Below are the code and all the weights of a small trained network. Each question names an input and a target symbol and asks about switching units off, where a switched-off unit gives its printed mean instead of its output.

import numpy as np


def w(rows, s, z=0):
    codes = np.array(rows[::2]) - 128.0
    scale = np.full(codes.shape[1], s)
    scale[-1] = z or s
    return codes * scale


def norm(h):
    return h / np.sqrt((h * h).mean(-1, keepdims=True) + 1e-5)


def f(y):
    return np.maximum(y, 0)


def softmax(a):
    e = np.exp(a - a.max(-1, keepdims=True))
    return e / e.sum(-1, keepdims=True)


def log_softmax(a):
    a = a - a.max(-1, keepdims=True)
    return a - np.log(np.exp(a).sum(-1, keepdims=True))


def net(x, mask):
    ids = ['αβγδεζημξπτφω'.index(c) for c in x.split()]
    T = len(ids)
    res = E[ids] + P[:T]
    r = norm(res)
    for j in range(2):
        rows = slice(3 * j, 3 * j + 3)
        q, k, v = (r @ M[0][rows].T for M in (Q, K, V))
        z = softmax(np.where(np.tri(T) > 0, q @ k.T / 3**0.5, -1e9)) @ v
        o = O[0][rows]
        res = res + np.where(mask[j], z, o[:, -1]) @ o[:, :-1]
    y = f(norm(res) @ A[0][:, :-1].T + A[0][:, -1])
    res = res + np.where(mask[2:26], y, B[0][:, -1]) @ B[0][:, :-1]
    return log_softmax(norm(res)[-1] @ U[:, :-1].T + U[:, -1])


Q, K, V, O, A, B = {}, {}, {}, {}, {}, {}
E = w([
[200,92,145,173,17,95,183,189],'α',
[202,113,98,104,51,121,203,215],'β',
[187,124,57,64,133,163,194,179],'γ',
[161,97,151,199,77,79,117,168],'δ',
[207,75,129,155,109,72,154,228],'ε',
[96,93,103,124,196,190,214,233],'ζ',
[64,214,51,109,173,148,231,161],'η',
[145,201,117,99,31,3,150,126],'μ',
[62,222,88,114,96,72,120,49],'ξ',
[148,157,99,151,170,44,203,242],'π',
[120,133,54,191,165,77,68,212],'τ',
[71,91,165,41,172,144,144,59],'φ',
[149,84,52,71,206,44,19,129],'ω',
],0.014)
P = w([
[170,76,114,175,139,147,131,41],'0',
[212,237,205,112,152,184,86,113],'1',
[89,132,99,106,51,222,101,198],'2',
[77,75,124,126,118,45,191,106],'3',
[138,228,237,78,160,99,125,167],'4',
[43,152,180,72,87,115,130,248],'5',
[113,25,95,82,122,64,203,122],'6',
],0.017)
Q[0] = w([
[132,114,88,192,120,133,92,100],'head 1',
[4,92,87,113,38,141,112,178],'head 1',
[80,204,195,118,113,183,66,200],'head 1',
[122,45,56,143,118,85,168,84],'head 2',
[90,149,81,102,106,107,83,160],'head 2',
[100,70,119,106,92,141,145,129],'head 2',
],0.036)
K[0] = w([
[169,100,49,144,120,214,76,105],'head 1',
[71,111,51,137,254,7,27,105],'head 1',
[7,176,187,40,184,30,132,243],'head 1',
[201,99,72,209,106,205,102,86],'head 2',
[69,74,143,37,168,43,82,130],'head 2',
[65,118,188,94,137,73,178,76],'head 2',
],0.025)
V[0] = w([
[47,199,130,193,110,125,95,70],'head 1',
[152,142,61,1,157,117,115,99],'head 1',
[139,107,58,113,206,81,10,163],'head 1',
[124,67,195,52,180,116,22,102],'head 2',
[155,195,90,135,141,49,67,142],'head 2',
[178,101,56,75,84,90,111,145],'head 2',
],0.029)
O[0] = w([
[7,191,78,47,75,117,171,69,85],'head 1',
[85,127,189,183,237,73,67,77,135],'head 1',
[74,218,175,166,106,59,86,214,233],'head 1',
[156,158,90,110,63,202,30,90,12],'head 2',
[125,195,16,192,105,81,165,47,251],'head 2',
[193,97,82,94,136,45,130,173,181],'head 2',
],0.016,0.011)
A[0] = w([
[26,62,87,141,102,141,29,221,139],'neuron 1',
[73,26,108,127,124,167,132,140,82],'neuron 2',
[162,188,166,58,133,172,88,89,212],'neuron 3',
[172,204,121,136,108,157,143,128,165],'neuron 4',
[142,206,145,94,192,117,163,81,132],'neuron 5',
[161,221,149,83,204,193,112,97,116],'neuron 6',
[69,102,122,122,43,133,120,206,22],'neuron 7',
[88,180,153,125,154,133,148,172,71],'neuron 8',
[144,198,176,67,121,160,160,48,86],'neuron 9',
[88,129,128,189,153,172,181,157,20],'neuron 10',
[172,124,198,138,124,87,98,126,125],'neuron 11',
[104,68,40,154,81,156,157,142,151],'neuron 12',
[54,55,104,91,44,173,82,163,2],'neuron 13',
[146,143,125,146,106,91,109,134,20],'neuron 14',
[7,59,59,150,76,102,101,191,26],'neuron 15',
[163,251,137,60,175,179,59,161,103],'neuron 16',
[144,65,100,169,108,161,143,183,105],'neuron 17',
[135,32,56,155,104,127,120,106,88],'neuron 18',
[88,71,123,130,148,152,88,126,201],'neuron 19',
[175,125,178,70,106,174,144,70,116],'neuron 20',
[215,190,154,102,164,109,109,70,67],'neuron 21',
[169,133,188,81,156,128,121,151,81],'neuron 22',
[90,73,85,89,100,151,154,145,99],'neuron 23',
[88,102,72,162,85,123,154,194,78],'neuron 24',
],0.028,0.0076)
B[0] = w([
[170,199,129,74,57,137,221,139,220],'neuron 1',
[138,117,150,142,114,86,212,80,186],'neuron 2',
[83,109,102,34,160,83,146,74,179],'neuron 3',
[149,111,188,87,148,104,184,131,229],'neuron 4',
[157,71,117,113,85,175,76,60,218],'neuron 5',
[160,119,85,149,177,151,171,214,174],'neuron 6',
[76,57,153,62,203,79,101,177,218],'neuron 7',
[183,146,112,148,96,99,96,168,222],'neuron 8',
[176,164,193,91,108,149,132,201,176],'neuron 9',
[94,122,83,158,182,80,195,114,165],'neuron 10',
[131,174,104,128,151,171,136,71,207],'neuron 11',
[127,108,137,193,180,59,88,158,216],'neuron 12',
[132,154,131,29,151,220,144,3,165],'neuron 13',
[106,112,113,154,119,163,182,110,183],'neuron 14',
[234,96,185,75,102,97,93,177,235],'neuron 15',
[90,91,58,225,112,115,111,36,200],'neuron 16',
[53,117,149,116,63,192,118,92,207],'neuron 17',
[133,162,39,86,113,140,127,161,195],'neuron 18',
[134,136,207,150,125,96,111,163,186],'neuron 19',
[95,127,123,152,73,98,113,190,182],'neuron 20',
[85,111,209,123,121,92,96,179,180],'neuron 21',
[150,192,85,136,140,133,71,135,192],'neuron 22',
[130,98,145,184,113,106,73,68,183],'neuron 23',
[80,184,112,112,174,176,115,171,253],'neuron 24',
],0.044,0.012)
U = w([
[90,33,129,192,37,125,97,182,87],'α',
[220,95,99,126,137,187,189,132,131],'β',
[132,152,191,171,219,136,50,110,194],'γ',
[3,66,152,88,160,110,60,116,152],'δ',
[87,164,80,108,104,218,49,151,149],'ε',
[79,143,254,144,71,182,158,131,116],'ζ',
[109,77,190,154,171,50,207,66,112],'η',
[136,104,13,109,191,67,63,99,112],'μ',
[190,80,185,86,66,86,40,74,6],'ξ',
[29,155,87,160,210,147,183,161,133],'π',
[133,152,161,67,126,60,153,232,111],'τ',
[104,185,119,12,164,141,166,45,153],'φ',
[126,231,130,189,75,85,126,82,161],'ω',
],0.0071,0.0026)

Each question gives the input, a string of symbols that net reads in full, and the target symbol t.
The units are the heads (3 rows each of Q, K, V and O) and the neurons (one row each of A and B). Each row of codes is followed by its name. A weight is (code - 128) times the scale printed after its matrix; where a second scale follows, it is the last column's (O, A, B and U).
mask holds one flag per unit, heads first, then neurons. A switched-off unit (its flag False) gives its mean, the last column of its rows in O or B, instead of its output. The means were averaged over made-up inputs and are rounded, as every weight is.
A unit's drop is (log p(t) with every unit on - log p(t) with that unit switched off) / (log p(t) with every unit on - log p(t) with every unit switched off).
The circuit of an input: a set's keep is (log p(t) with only the set's units on - log p(t) with every unit switched off) / (log p(t) with every unit on - log p(t) with every unit switched off). Starting from the 12 units with the biggest drops (on a tie, the unit counted first), units are removed one at a time, each time the one whose removal leaves the highest keep (on an exact tie, the one counted first), for as long as the keep stays at least 0.8.
circuit, biggest first: the units of the circuit, biggest drop first
unit that matters most: the unit with the biggest drop
top k neurons: the k neurons with the biggest drops, biggest first
which heads matter: for each layer, one digit per head in row order, 1 if its drop is at least 0.15 and else 0, layers parted by /
input τ ξ μ τ μ, target ξ: circuit, biggest first -> neuron 5
input ω α γ τ γ, target γ: which heads matter -> 10
input τ μ γ η η μ, target μ: which heads matter -> 11
input δ π δ μ β γ α, target δ: which heads matter -> 10
input η β δ π γ π τ, target η: which heads matter -> 11
input β β ε φ μ α, target φ: which heads matter -> 01
input η α η τ τ φ β, target η: which heads matter -> 11
input τ ξ δ ζ ε, target ζ: which heads matter -> 11
input α τ η ξ ε ζ β, target α: circuit, biggest first -> head 1; neuron 17; neuron 12
input ζ τ γ φ, target ζ: which heads matter -> 11
input τ τ η τ φ η, target φ: circuit, biggest first -> head 2; neuron 3
input β ζ γ, target ζ: top 2 neurons -> neuron 17; neuron 19
input π φ τ ε π η, target π: which heads matter -> 10
input γ η δ, target η: unit that matters most -> head 2
input δ ω τ, target ω: which heads matter -> 10
input ξ γ α ζ φ γ, target φ: which heads matter -> 01
input π ε δ γ, target π: which heads matter -> 11
input γ η γ μ, target γ: circuit, biggest first -> head 1; neuron 11
input φ τ τ π, target φ: top 2 neurons -> neuron 3; neuron 13
input γ π δ α η π, target π: unit that matters most -> head 1
input β ξ ω, target ω: top 2 neurons -> neuron 1; neuron 16
input δ τ η μ δ ω γ, target δ: top 2 neurons -> neuron 12; neuron 23
input δ ξ φ η, target δ: top 2 neurons -> neuron 12; neuron 23
input ω φ τ τ π γ δ, target ω: top 2 neurons -> neuron 1; neuron 16
